Each row has a name. Each piece below is followed by the name of the row it came from, unless a question asks for something else. Each question is about the rows just above it. Places in a row count from 0.

(105): [ 1 -4 -1  4  1  1  4 -3 -1  2 -3 -1 -5  3 -4 -1 -2 -3 -4 -2  1]
(173): [ -1  -6 -34 -17  11 -24   7 -17  -1  11 -29 -35 -12   4 -15 -28  -1 -19
 -18 -17   1]
(54): [ 18 -27 -25  23  17  18  29 -40  -8 -28 -36 -28 -30  20 -19 -28  -2 -29
 -19  -6 -29]
(191): [ 13 -25 -28  20  17   0  26 -40 -11  20 -38 -26 -29  18 -21 -29  -1 -32
 -22  -7  22]
(174): [-35  32 -49 -21  36 -42  10  -1 -40  34 -30   6  15   7  -3 -36  29 -11
 -10 -24   1]
(87): [-33  29 -46 -18  34 -37   8  -6 -39  32 -32   3  11   5  -7 -34  27 -17
 -14 -22  -3]
(138): [-33  -6 -11  28  29  -2  29   0 -43  30 -31  45 -37  43 -53  26 -30 -32
 -55  43 -37]
(106): [ 20 -25  23  16 -19  25  -4  -8  19 -18   9  -6 -17  -1  -6  18 -21  -2
  -2  16  -1]
Places of [-1] in row (173):	0 8 16
Row and place of [-15] in the named rows:	(173), 14
(173) without one entry, shuffled: [ -6 -17 -17  11 -18  11 -29 -17   4 -15 -28   1 -24   7  -1  -1  -1 -35
 -19 -12]. Gone:	[-34]
Row and place where [ 20  17   0  26 -40 -11  20 -38 -26] starts:	(191), 3
Places of [17] in row (54):	4
Which row holds these entries in another order? [ 22  -7 -22 -32  -1 -29 -21  18 -29 -26 -38  20 -11 -40  26   0  17  20
 -28 -25  13]	(191)
(191) without one entry, shuffled: [ 17 -29  -1  18 -38  13 -21 -29 -40 -25 -26  22  -7  26  20 -11  20 -28
 -22   0]. Gone:	[-32]

(179): [ 33   3 -25 -15  -7 -33  14  45  -5  34  46   1 -50  17 -57  35  -5 -20
   5 -24   0 -18 -29  -8  10   4  40   1  -3  16 -14  17 -10  18   4   4
  -8 -18  24 -16   7   3 -20 -27  25  37   5 -13 -11  11  15]
(150): [ -8  23 -13 -15  17  -6  32  -3  31  33 -19  16   5 -10   0  11  27   9
 -37 -15 -19  14  15  14   2 -26   9  26   3 -31  27  17   6 -19  21   4
 -37  -5  19   0  -7   1 -10  -9  30 -10  34  22 -37   7 -22]
(174): [ 30 -39  -6   2   9  34  27 -22  -7 -36   3 -37  -7   2  13   3 -11 -24
  -9  20  25 -19  36  15   8  31 -21  -5  25  -7 -10  23  28  22 -37  45
 -52  36  40  21   8 -16 -21  36 -12 -23  -7  -8  20   8  18]
(17): [ 40  31  -1   7   0   8  -7  27  -9  30 -12  20  17  40   5   3 -14 -14
 -44  -1 -37 -29  -5  12 -16  16  -4  12   8  25 -32  24 -23  33 -23   3
  21  23  16 -15   5  -3  -4 -29 -28  -1 -11  10  -2  12  20]
(14): [ 25  18  19 -17  -6   5 -11 -14 -26   0   3  18 -18  29 -14 -10 -13 -17
 -12 -20  35  -3  23  21  13  -4  36 -28 -23   7 -16  18 -13 -13 -32 -16
  17   1  -1 -16 -16   9  -6   1  -7   2  -9  -2  28  19  -3]
(87): [-37  12  17  -1 -29  -5  16 -28 -32  -3   0 -29  24   7   3   3  -4 -16
  20 -44  -1  12 -23  16 -14  40  12  27 -14  21  -8  -7  25  33  23  40
 -23 -11  20   8  10  -2   8  31   5  -1 -12   5  -4  30 -15]
(138): [-20  22 -14 -27 -20   2  16  -7  -7  -2  19  24  13   9 -33  12  -8   0
 -27 -13  27  -7  21  47  14  12  20  -9   3 -31  13 -20   9 -10   9  -3
  15  31   4 -20 -20  29  -1 -31   5   2 -29 -23  -3  -2 -37]
(173): [-34 -13   2  14 -10 -21 -23  22 -11  18  16   6   6 -20   2  17  -4  43
 -20 -22  -9  16 -28 -13  11  24 -15   0  -6   2 -17  -3   0 -17  46   2
   0   7  -9   0  32   8  -1  -7  -3  -1  -5   2 -12   4  28]
(191): [ 26  -7  35  23  15 -27 -25 -32  14  40  14 -22  30 -11 -32 -18   4 -15
   9  11  38  -1  -5 -23  -2 -11 -35 -52   9  11  10  10 -21  14 -29  -1
  12  29  10   8 -31 -18 -15 -22   7  28  19 -14  14  -1  12]
(54): [ 15  25 -16  -2 -21   7  -2   1  51  18 -13  -4   4  10 -26  15  23 -11
  25   9  37 -10  27   0 -22 -55  10  13   0 -18  11  -8   3 -13   1 -29
  12   7  -1 -27  -1  14 -19 -20   9  31  31 -26   1   6 -25]
(150) without one entry, shuffled: [ 14  -3   3 -15  19   9 -15 -31  17  31   0 -13   7  33  -6 -37  23   2
 -19 -10  -8  15   9  14  30   1  26  17  -7   5 -37 -19   6 -22  -5 -10
  27 -26 -10   0   4  27  21  11 -19  32 -37  -9  16  22]. Gone:	[34]
Shuffled (138) with one entry gone: [ -7  12   0  -9  27  24  -2 -20   4   2 -31  21  20  16  29 -29  -2 -10
 -20 -23  14  47  13  13  22 -27  31 -20  -7 -13 -20  -3 -20  12   9 -14
 -33 -31 -27   2  -3  -7  -8 -37   9   5  19   9  15  -1], missing	[3]
(150) without one entry, shuffled: [ 21  34 -13  31  16 -10 -37  33  30 -10  -3  17   1  27 -31   7  23  27
   0  26   5  32  22  -7 -19 -37 -10  17  15   4 -22  11   2  -5   9  -8
 -26  14 -37 -15  14   6   3  -6 -19  19 -19   9 -15   0]. Gone:	[-9]
Shuffled (179) with one entry gone: [  4   4 -25  11  15 -10 -15   0 -20   3   4  35 -27 -13  -7  25  17  18
 -50  -8   3  10  37 -24 -20   1  -3   5  46  14 -16   1   7 -14   5  24
  16 -18 -29  17  40  -8  -5 -33 -18  45  33 -57  34  -5], missing	[-11]
Which row holds these entries in another order? [-15  30  -4   5 -12  -1   5  31   8  -2  10   8  20 -11 -23  40  23  33
  25  -7  -8  21 -14  27  12  40 -14  16 -23  12  -1 -44  20 -16  -4   3
   3   7  24 -29   0  -3 -32 -28  16  -5 -29  -1  17  12 -37]	(87)
[ -6  32  -3  31  33 -19] begins in row and place	(150), 5
Every place of [-20] in (138):	0 4 31 39 40

